Below are the code and all the weights of a small trained network. Each question names an input and a class and asks about switching units off, where a switched-off unit gives its printed mean instead of its output.

import numpy as np


def w(rows, s, z=0):
    codes = np.array(rows[::2]) - 128.0
    scale = np.full(codes.shape[1], s)
    scale[-1] = z or s
    return codes * scale


def norm(h):
    return h / np.sqrt((h * h).mean(-1, keepdims=True) + 1e-5)


def f(y):
    return y / 2 * (1 + np.tanh(0.7978845608 * (y + 0.044715 * y**3)))


def log_softmax(a):
    a = a - a.max(-1, keepdims=True)
    return a - np.log(np.exp(a).sum(-1, keepdims=True))


def net(x, mask):
    res = np.array(x, float).reshape(1, 4) / 4 @ E
    u = 0
    for l in range(2):
        y = f(norm(res) @ A[l][:, :-1].T + A[l][:, -1])
        res = res + np.where(mask[u : u + 6], y, B[l][:, -1]) @ B[l][:, :-1]
        u += 6
    return log_softmax(norm(res)[-1] @ U[:, :-1].T + U[:, -1])


A, B = {}, {}
E = w([
[159,151,137,243,111,32,191],'x0',
[105,96,95,45,65,90,82],'x1',
[136,252,98,79,51,213,145],'x2',
[143,56,189,207,149,126,96],'x3',
],0.0038)
A[0] = w([
[134,199,189,194,45,149,118,38],'L0N1',
[189,242,163,151,176,141,213,85],'L0N2',
[124,136,37,55,81,253,82,52],'L0N3',
[175,216,55,177,86,82,203,8],'L0N4',
[128,87,50,2,151,22,108,41],'L0N5',
[70,104,86,146,107,2,186,16],'L0N6',
],0.005,0.0018)
B[0] = w([
[105,170,116,122,156,96,133,157],'L0N1',
[75,66,43,173,114,253,161,199],'L0N2',
[214,209,151,141,145,170,109,254],'L0N3',
[146,184,37,71,100,68,211,194],'L0N4',
[2,122,153,138,121,99,81,201],'L0N5',
[155,127,124,160,51,173,50,174],'L0N6',
],0.0072,0.0037)
A[1] = w([
[255,8,199,209,139,75,117,150],'L1N1',
[82,59,164,76,142,117,92,8],'L1N2',
[197,182,130,102,96,174,57,220],'L1N3',
[81,36,124,111,128,123,93,199],'L1N4',
[55,76,186,157,151,76,98,107],'L1N5',
[123,108,116,78,121,227,168,103],'L1N6',
],0.0063,0.0018)
B[1] = w([
[227,116,132,89,198,123,189,253],'L1N1',
[77,174,56,172,98,122,147,160],'L1N2',
[102,81,255,40,198,109,119,240],'L1N3',
[168,114,129,176,122,120,127,193],'L1N4',
[119,133,123,141,185,67,90,209],'L1N5',
[71,56,137,169,118,129,69,179],'L1N6',
],0.0093,0.0043)
U = w([
[182,111,125,138,67,105,91,3],'0',
[109,140,251,37,178,202,73,193],'1',
[108,188,131,66,46,66,141,78],'2',
[67,56,127,194,136,253,127,80],'3',
[236,89,129,162,223,88,161,199],'4',
[60,102,100,176,155,43,33,139],'5',
[128,178,13,170,100,174,224,144],'6',
],0.012,0.0041)

Each question gives the input, the list of numbers given to net, and the class t.
The units are the neurons (one row each of A and B). Each row of codes is followed by its name. A weight is (code - 128) times the scale printed after its matrix; where a second scale follows, it is the last column's (A, B and U).
mask holds one flag per neuron, layer by layer. A switched-off neuron (its flag False) gives its mean, the last column of its row in B, instead of its output. The means were averaged over made-up inputs and are rounded, as every weight is.
A unit's drop is (log p(t) with every unit on - log p(t) with that unit switched off) / (log p(t) with every unit on - log p(t) with every unit switched off).
The circuit of an input: a set's keep is (log p(t) with only the set's units on - log p(t) with every unit switched off) / (log p(t) with every unit on - log p(t) with every unit switched off). Starting from all 12 units, units are removed one at a time, each time the one whose removal leaves the highest keep (on an exact tie, the one counted first), for as long as the keep stays at least 0.8.
circuit, biggest first: the units of the circuit, biggest drop first
top k neurons: the k neurons with the biggest drops, biggest first
k most important neurons of layer l: the k neurons of layer l with the biggest drops, biggest first
drop when u is switched off: that unit's drop, to one decimal
input [4,1,3,-4], class 6: circuit, biggest first : (L0N2)
input [-2,-6,7,0], class 3: 2 most important neurons of layer 1 : (L1N6, L1N1)
input [0,8,-1,6], class 5: top 2 neurons : (L0N5, L0N3)
input [-6,-7,-1,2], class 3: top 4 neurons : (L0N3, L1N6, L0N6, L1N3)
input [8,1,-5,-6], class 0: top 2 neurons : (L0N6, L0N4)
input [5,7,-1,0], class 5: top 2 neurons : (L0N5, L0N3)
input [2,-3,-3,-6], class 6: top 2 neurons : (L0N4, L1N3)
input [1,-5,-1,-2], class 3: top 2 neurons : (L0N2, L1N6)
input [-2,-1,-3,-7], class 5: circuit, biggest first : (L0N5, L1N3)
input [5,5,2,2], class 2: circuit, biggest first : (L0N4, L1N1)
input [-1,-5,4,8], class 3: top 2 neurons : (L0N2, L0N3)
input [6,-4,-6,-6], class 6: 3 most important neurons of layer 0 : (L0N4, L0N2, L0N3)
input [-2,0,-7,-2], class 5: top 3 neurons : (L0N5, L0N3, L1N2)
input [5,8,-3,0], class 5: circuit, biggest first : (L0N5)
input [3,-5,-5,-8], class 6: top 2 neurons : (L0N4, L1N3)
input [5,-4,2,1], class 6: drop when L0N4 is switched off : 0.1
input [6,-8,7,3], class 6: drop when L0N4 is switched off : 0.2
input [5,-8,-1,-2], class 6: drop when L0N4 is switched off : 0.1
